Here is a tiny trained network, its code and every weight. The questions are about switching its units off for an input and a class, where a switched-off unit gives its printed mean instead of its output.

import numpy as np


def w(rows, s, z=0):
    codes = np.array(rows[::2]) - 128.0
    scale = np.full(codes.shape[1], s)
    scale[-1] = z or s
    return codes * scale


def f(y):
    return y / 2 * (1 + np.tanh(0.7978845608 * (y + 0.044715 * y**3)))


def log_softmax(a):
    a = a - a.max(-1, keepdims=True)
    return a - np.log(np.exp(a).sum(-1, keepdims=True))


def net(x, mask):
    res = np.array(x, float).reshape(1, 7) / 4 @ E
    y = f(res @ A[0][:, :-1].T + A[0][:, -1])
    res = res + np.where(mask, y, B[0][:, -1]) @ B[0][:, :-1]
    return log_softmax(res[-1] @ U[:, :-1].T + U[:, -1])


A, B = {}, {}
E = w([
[28,31,73,48,61,125,54,147,96,121,163,107],'x0',
[254,131,171,58,185,117,56,209,181,131,142,121],'x1',
[143,169,89,72,173,110,122,57,147,97,149,161],'x2',
[120,94,135,158,111,150,112,130,134,137,135,156],'x3',
[151,149,115,133,64,156,128,91,116,168,129,118],'x4',
[162,74,168,67,137,187,128,73,20,124,85,144],'x5',
[85,139,169,68,154,145,198,152,167,233,163,116],'x6',
],0.0081)
A[0] = w([
[212,147,181,59,132,164,12,199,181,128,131,108,80],'N0',
[59,116,34,58,106,215,55,203,132,73,125,77,4],'N1',
[165,153,101,197,111,99,27,113,76,35,90,94,71],'N2',
[132,88,168,84,178,176,123,95,93,130,62,133,35],'N3',
[84,197,76,191,137,145,99,178,254,100,222,56,103],'N4',
[169,146,196,177,131,153,186,99,213,74,32,140,1],'N5',
],0.0059,0.0032)
B[0] = w([
[2,223,90,130,133,98,150,89,107,166,6,163,253],'N0',
[212,94,48,32,113,103,215,157,203,142,67,139,202],'N1',
[47,71,227,78,206,84,130,26,192,150,183,97,230],'N2',
[198,98,127,81,49,252,17,118,77,75,38,62,160],'N3',
[167,157,156,135,54,203,75,122,113,37,117,71,240],'N4',
[203,19,20,90,125,125,235,158,183,131,86,208,196],'N5',
],0.0087,0.0057)
U = w([
[204,50,32,81,108,109,207,162,183,154,91,142,18],'0',
[26,166,93,155,128,118,135,119,91,148,55,152,122],'1',
[171,146,158,111,96,218,72,158,93,47,109,75,96],'2',
[119,130,162,102,125,109,141,147,118,127,124,126,208],'3',
[121,131,150,107,109,87,127,146,110,142,122,138,198],'4',
[93,98,216,90,180,131,127,102,207,216,172,74,120],'5',
[140,117,96,127,149,117,113,155,111,155,121,103,190],'6',
[188,126,120,159,188,50,34,217,46,198,254,136,2],'7',
],0.0085,0.0086)

Each question gives the input, the list of numbers given to net, and the class t.
The units are the neurons (one row each of A and B). Each row of codes is followed by its name. A weight is (code - 128) times the scale printed after its matrix; where a second scale follows, it is the last column's (A, B and U).
mask holds one flag per neuron, in row order. A switched-off neuron (its flag False) gives its mean, the last column of its row in B, instead of its output. The means were averaged over made-up inputs and are rounded, as every weight is.
A unit's drop is (log p(t) with every unit on - log p(t) with that unit switched off) / (log p(t) with every unit on - log p(t) with every unit switched off).
unit that matters most: the unit with the biggest drop
k most important neurons: the k neurons with the biggest drops, biggest first
drop when u is switched off: that unit's drop, to one decimal
input [6,-7,-6,1,-1,8,0], class 2: most important neuron : (N3)
input [-3,6,-1,-2,-3,6,-4], class 1: 2 most important neurons : (N0; N4)
input [-5,5,4,-5,-3,7,3], class 2: 2 most important neurons : (N3; N2)
input [-6,3,0,0,-2,6,6], class 0: 2 most important neurons : (N5; N4)
input [4,-5,7,6,5,7,3], class 2: 3 most important neurons : (N3; N0; N2)
input [-8,-1,-3,5,5,7,-7], class 0: 2 most important neurons : (N5; N4)
input [-8,3,-7,2,-8,6,-1], class 0: 2 most important neurons : (N5; N4)
input [-2,-6,6,0,-1,-7,-8], class 5: 2 most important neurons : (N2; N0)
input [-6,1,3,-6,3,-2,-2], class 0: 2 most important neurons : (N5; N0)
input [-7,-7,7,4,6,6,1], class 0: 2 most important neurons : (N5; N0)
input [-7,8,-4,4,-5,5,-2], class 1: 2 most important neurons : (N0; N1)
input [2,0,-5,6,-1,-6,5], class 2: 2 most important neurons : (N4; N2)
input [-8,3,-2,-8,-6,8,3], class 0: drop when N3 is switched off : -0.1
input [3,-1,6,-6,1,-8,1], class 2: drop when N5 is switched off : 0.0
input [1,8,-8,4,-5,5,-8], class 1: drop when N0 is switched off : 1.0
input [7,-1,-7,3,5,5,-8], class 5: unit that matters most : N2
